Each row is followed by its class.
[  16  174 -327 -345  342 -200  345 -219 -579 -318  -20 -472  170 -144
 -175 -295  113 -125  -82 -311 -193  128 -628  -60 -432 -485  326 -430
 -135  165  300 -372   71]	Q
[-172  -74  327  626 -359  -26  158 -416 -108 -270 -110  282   35  394
   69  520  233  611  238  165 -238  -59  428   87  142  231 -196 -298
 -376  263  -96 -170  201]	K
[ 184  141 -291   43  158  -69  -62  -66 -127  171   77  203   57   39
   46  -15 -229 -134   91  161  316    3  161 -302  -52   -2  128  206
   66   72   69   14 -183]	G
[ -52 -135  351 -302  152   75   73  221  133  -81  -98 -149 -201 -241
  -56  -93   50 -174 -153 -246 -176   32 -345  218   17 -159  -70  182
 -166 -252  -57  234  -66]	M
[ -48 -114   91 -299  -33  -19   97   84  -89 -170  -34 -347  -25 -173
  -37 -160  245   -9 -221 -261 -308   50 -434  330 -141 -265 -176 -317
   27  -70   80  -81  207]	Q
[-253 -211  471  163 -385   56  -21  250  540 -121 -133  169  125  293
    1  176   19   72   -5   61 -129  -75  180  307  364  256 -254   40
  -33 -101 -210  220   52]	R
[  -8 -106   93 -104 -125  220 -334  265  305  153  115 -114 -111 -356
 -128 -123   40  -14 -171  -88  -90   65  -10  125   30  119 -112  114
  257 -154 -283  249  -57]	H
[ 101  117 -229 -550  481 -144  289  -37 -488 -189  -43 -494   25 -198
 -152 -311  -19 -354 -150 -325  -51   97 -616   12 -331 -484  294 -115
  -87  -50  306 -159   -9]	L
[-537  -42  733  107 -222  158  235  164  459 -573  -71 -294  277  289
 -223  -48   47   94   33 -496 -367   -9 -150  148  176   95  302  -44
 -458  -45 -372   91  -27]	Q
[ 175   -1 -248    4   78 -196   48 -150 -343  101  -68  140  -43   59
  209  171   30   46   28  227  140   -5   53   39   70 -181 -243 -110
   87   49  277 -142  117]	R
[ -49 -223  399  392 -444  205 -330  189  460  169  -24  377 -199   13
  202  381   77  361   28  250  -50  -55  487  275  455  388 -443  245
   84 -100 -363  279   27]	H
[ -82   90 -162  -46  -86   40   14  -24  -56 -248  137 -385  248 -222
 -270 -256  165   74 -113 -288 -268  111 -331   26 -414 -145  232 -501
   19  242  -31 -226   69]	H
[ 196  -68 -180   91  -79   56 -339  100  115  338   68  293 -194 -209
  237   73    0   61  -29  291  149  -24  161  -16  191   69 -269  199
  265  -65  -66   84  -28]	Q
[  46 -148   62  155 -148   16 -129   25   -1  143  -63  256 -186  -42
  180  256   83  187   -8  210  -17   -3  160  151  227  112 -307  110
   49   -7 -105   68   45]	K
[ 107  221 -322 -226  438 -217  194 -117 -212  133  -41  147  206  282
  -66 -232 -417 -513  152  123  455  -40   24 -491  -14 -102  361  346
   11  -53  228   63 -310]	G
[ -13 -110   62  152 -294  214 -338  215  384  143  116  109  -60 -103
   86   33    6  112  -29  119   67  -19  211   71  220  228 -113  167
  229  -72 -312  132   19]	L
[-127  -14  444 -191  142  101  111  129  -19 -285  -82 -324 -168 -195
 -188   11   62  -15  -97 -436 -268   99 -371   97  -42 -125  196  183
 -393 -114 -267  119 -120]	K
[ -87  -10 -218 -517  253 -237  400   55 -290 -244 -151 -344  315   91
 -122 -386   12 -451 -163 -227  -37   40 -587  115 -265 -429  131 -376
   76   23  482  -92  109]	H
[ -11  109  110 -158  269  -23   92  -16  -53   12  -52   10  -26  144
  -72    4 -263 -278   72  -62  192  -35   50 -227  127   24  215  421
 -179 -119  -29  183 -259]	K
[ -38  222  -96   93  197  -64  302 -316 -411 -276   22 -110   68    2
  -81  -24   -7   92  148 -150  -70   54 -174 -259 -264 -170  453 -134
 -425  235   12 -303  -76]	W
[-132 -107  355  215 -321  136 -148   75  296  -98    7  -39  -21   71
  -31  190  150  285    6  -86 -222  -12  173  281  173  208 -146  -36
  -90  -32 -306   48  102]	Y
[-206    1  169   -4  -46  -50  156  117  283 -199  -40  -10  340  293
 -161 -104 -114 -199   49 -126  -29  -30  -28   -9   15   66  202  -34
 -152   44   49   56  -83]	W
[ 150  317 -772  391   66    2 -195 -330 -305  214  224  175  226 -131
  144  -29 -299  120  248  358  441   82  207 -649 -286   18  364  -61
  242  406  -41 -324  -87]	R
[  34  112  -88 -410  193  127  -59  160  -35 -109  139 -573  -46 -444
 -304 -345   24 -172 -235 -437 -131  174 -518   28 -368 -278  264  -17
   30  -72 -105  -57  -51]	R
[ -86  116  137 -152  153   27  163   57   75 -181   -2 -162  166   80
 -172 -165 -169 -240   40 -225   29   21 -127 -117  -86  -47  319  121
 -181  -18   17   67 -183]	H
[ 147 -138 -313  144 -432   29 -617  247  352  401  152  159 -174 -573
  233   53  291  252 -190  340  -66   13  157  289  206   71 -661 -278
  609   27 -100  -68  250]	K
[ 264  175 -214 -122  354   54 -231   89 -179  453   87  265 -337 -163
  211  101 -400 -225   52  247  488    4  175 -323  326  -27  113  774
   59 -156 -101  244 -360]	Y
[ -29  -82  -69  114 -256  -34  -88    2   26  -36    1  -34   70  -22
   44   80  186  192  -30   71 -146   15   50  236   12   17 -207 -295
  127   92   18 -133  217]	W
[ 204 -151 -286  137 -390   72 -505  169  153  324  124  130  -97 -361
  143   39  248  262 -206  259  -59   15  145  305   33  123 -550 -307
  543   73  -89  -16  240]	Y
[  36  127 -132  -32  243 -109  103  -72 -168   26  -39  108   19   53
   40   23 -199 -119   92   99  193   12  -22 -194   91 -130  113  202
 -138   54   77   19 -151]	M
[-300   84  169 -433  255 -100  417   99   66 -411  -66 -445  383  169
 -420 -427 -128 -480  -70 -474 -145   24 -502  -27 -207 -251  483 -145
 -278  -48  145   40 -109]	W
[-140   35  -40 -467  241  -39  160  223   49 -190  -20 -402  195 -148
 -267 -455  -48 -458 -190 -380 -114   58 -622   53 -270 -293  325 -123
  -25  -66  111   30 -102]	Y
[-123 -143  287 -145  -22  -92  170  173  295 -165 -134    2  284  318
  -79  -74  -71 -255  -27  -86  -56  -71  -79  181   88   19 -111  -51
  -37 -112  190  184   22]	Q
[ 126  194 -248 -258  312   35  -85   64 -164  141  117 -169  -93 -192
  -43 -177 -222 -293  -24  -91  236   61 -139 -238  -50 -157  359  373
   26  -82  -36   28 -248]	W
[  14   35 -129  -26  105  -67   90 -181 -256 -140   38 -193   65 -151
 -148 -103  117   63  -61 -118 -146   74 -198    9 -238 -177   47 -298
  -66  105   48 -175   88]	L
[  32 -119   95  152 -153   50  -30  -32   -3   16  -25  166  -85   91
  191  174   80  169   39  144   32  -45  154   84  146   63 -167    2
   16  -20  -28  -12  119]	L
[-177    3  -56  447 -342  -56   88  -37  369 -105  -11  470  703  644
   84   56 -277  -40  336  331  333  -77  442 -340  252  419  338  -81
  232  236  -22  -15  -92]	L
[-111  -91  234  392 -339   73 -122   54  405   -2  -32  355   76  209
  132  248   -8  211  161  228   16  -70  351   26  287  295 -152   61
  -52   32 -178   43   16]	R
[ 184  197 -218  215  146  -84   23 -260 -380   32   30  193  -82   -2
  186  212  -71  137  157  151  191    2  160 -280  -21  -58   82   59
 -178  220  119 -194  -84]	K
[-176   82 -146 -253   56  -18   71  120   26 -299   69 -488  247 -310
 -318 -405  119 -181 -161 -388 -284  100 -592    3 -390 -215  355 -411
  -22  148  -35 -177    3]	K
[ 380    9 -333  391 -167  153 -572    0   44  511  245  429 -307 -372
  317  242   -1  308   15  468  279   15  488 -130  161  242 -300  243
  362   70 -216   21  -50]	L
[-278   72  309 -482  256   17  347  207  198 -415  -36 -566  277  142
 -333 -406 -147 -495 -101 -567 -110   26 -525   51 -170 -225  499   65
 -276 -155   55   97 -132]	L
[ 196   12 -546 -111    6 -125 -178   -8 -139  206  102  -57   45 -338
   11 -245  119  -27 -120  131   93   77 -133  -21 -264 -176 -186 -303
  461   66  186 -189  170]	G
[ 235  162 -177  -90  360   -6   83 -194 -476  157   -1  114 -269  -68
  207   93 -186  -66  100  119  327   21   67 -320   70 -158  154  413
  -90  -60   77   18 -154]	M
[  49   72 -310 -322  181   14  -57   44 -178  -51  103 -404   76 -301
 -180 -343   50 -167 -171 -261 -105  127 -430   -2 -290 -271  215 -161
  144   12    5 -143  -14]	Q
[  88  -54  135 -472  339  -86  101  225  177  282 -208  261  -90  248
  143 -136 -390 -558  -19   74  493 -106  151  -78  365  -69 -211  700
  116 -429  226  469 -204]	G
[-123  -50  355  159 -103  -40  242  -66   98 -175 -146  151   61  409
   68  223  -26   96  169   70   19  -77  267   71  178  139  -65   72
 -202  -21  114   68   31]	H
[ 165  270 -335 -321  536 -203  210 -112 -428   15  -48 -113   22   51
   13 -144 -288 -446   67  -42  333   48 -235 -303  -64 -345  375  310
 -138  -33  280  -85 -255]	R
[  30 -114   45   28  -51   23 -127  206  303  153   10  262   90   43
   81   10 -114 -127  -25  179  154  -63  170    8  224  142 -139  150
  178  -77    1  222  -64]	L
[-227   27  240 -189   59  -96  412    1   29 -390 -115 -242  290  255
 -178 -194  -18 -183   18 -320 -132    9 -307   50 -139 -148  272 -155
 -249   -9  103  -48   10]	G
[-397 -173  710  263 -454  168  -93  268  788 -288  -64  -13  235  290
 -143  151   66  100   26 -194 -297  -79  194  305  254  408 -102  -11
 -196  -58 -347  220  -11]	K
[-212   77   48 -292  -37   93   43  176  212 -371  141 -709  237 -317
 -483 -445  177  -73 -206 -567 -385  164 -586  100 -440 -178  359 -387
  -40   45 -178 -169   83]	R
[ -15   35  359 -376  285  219  -33  266  262   50   59 -238 -222 -155
 -105 -220 -197 -337  -63 -297   64   29 -165 -103   59    1  232  628
 -136 -372 -188  337 -277]	Q
[  74 -231    5  -48  -63  -74 -167  184  291  409  -67  461  -44  171
  170   55 -111 -186  -31  376  271 -129  363  102  408  187 -469  287
  368 -265  105  374  -12]	G
[  16   15 -164  363 -285   33 -296   48  307  237   86  360  160  171
  154  148 -132  119  129  341  234  -59  523  -91  314  292  -90  143
  272   59 -168   45  -40]	G
[ -39  144  108   86  156   -3  153 -128   -8  -58  -34   68   -1  188
    6   44 -199  -21  195   25  204  -22  187 -279   94   55  222  313
 -211  -25  -29   53 -130]	M
[ -16 -193  173  115 -143  -22  -80  163  251  105 -124  325  -35   71
  136  176  -11   40  -18  236   43  -50  149  188  336  106 -366  122
   80  -92  -22  229   44]	M
[-127  -86  470  277 -299  252  -90   49  264  -52  -26  135 -158  131
  131  291   20  309  102    9  -55  -38  336  117  279  278  -74  274
 -143  -76 -346  168  -31]	H
[ -62  146 -269 -115    5   14  -94  112  122  -14  113 -204  253    0
 -140 -265 -151 -231  -15  -83  109   18 -125 -108  -89  -26  336  -40
  168   72  -43  -71  -94]	Y
[ -27    1 -175  223 -186 -101  -20  -64   39   24  -19  244  123   58
  154   67   44  111   91  242   28  -49  163   17  101   40 -119 -210
   52  166   61 -162   89]	W
[  -6  -39 -168 -308  120  -18 -165  245  217  168   22  -85  115 -103
 -128 -279 -149 -412 -146  -43  149    3 -177  -11   12  -67   -5  116
  283 -121   73  201 -120]	K
[  88 -196 -230  446 -543   39 -419   88  295  329   52  476   50  -67
  305  214  179  347    9  526   32  -69  464  156  250  315 -526 -232
  512  131  -89  -27  223]	H
[-299  -71  723   99 -402  409 -196  238  630 -312  123 -425  -67 -205
 -255   -9  239  353  -93 -527 -502  102  -28  382  -35  260   16  -36
 -273  -77 -582   94   40]	W
[ -42   21  -47  481 -261    4  -26 -171  -48  -30   -3  331  113  167
  113  273   31  372  162  273   12   -9  347  -94  175  194  -12 -115
  -51  264 -159  -92   36]	H
[  -4  132 -361 -242  189  -92  170  -95 -346 -309   68 -500  163 -472
 -283 -372  206  -17 -165 -340 -311  173 -671  -12 -576 -447  284 -616
  -45  233  156 -381  136]	M
[ 120 -142   87  243 -275   75 -222   25   76  113   16  233 -203 -170
  192  269  186  333  -44  191  -77   17  204  221  116  103 -442  -99
   99   15  -92  -12  143]	R
[ -73 -121  231 -286   99    0   91  171  -13 -112 -109 -183 -110 -164
  -89  -62   96 -108 -193 -241 -212   46 -355  298    0 -181  -83  -17
 -101 -148  -11  137   15]	Y
[ 181 -122 -176   42  -40  -41  -94  -43 -211  159  -26  141 -159 -255
  134   44  171  159  -68  158  -73   45  -46  104 -112  -88 -285 -157
  174   -2   42  -87  130]	G
[ 237  140 -698  -33   91   -5 -330 -106 -264  300  231   -4    1 -432
   -9 -224  -19   11 -110  155  148   87  -59 -243 -211 -145   -3 -146
  422  155    0 -193  -31]	Q
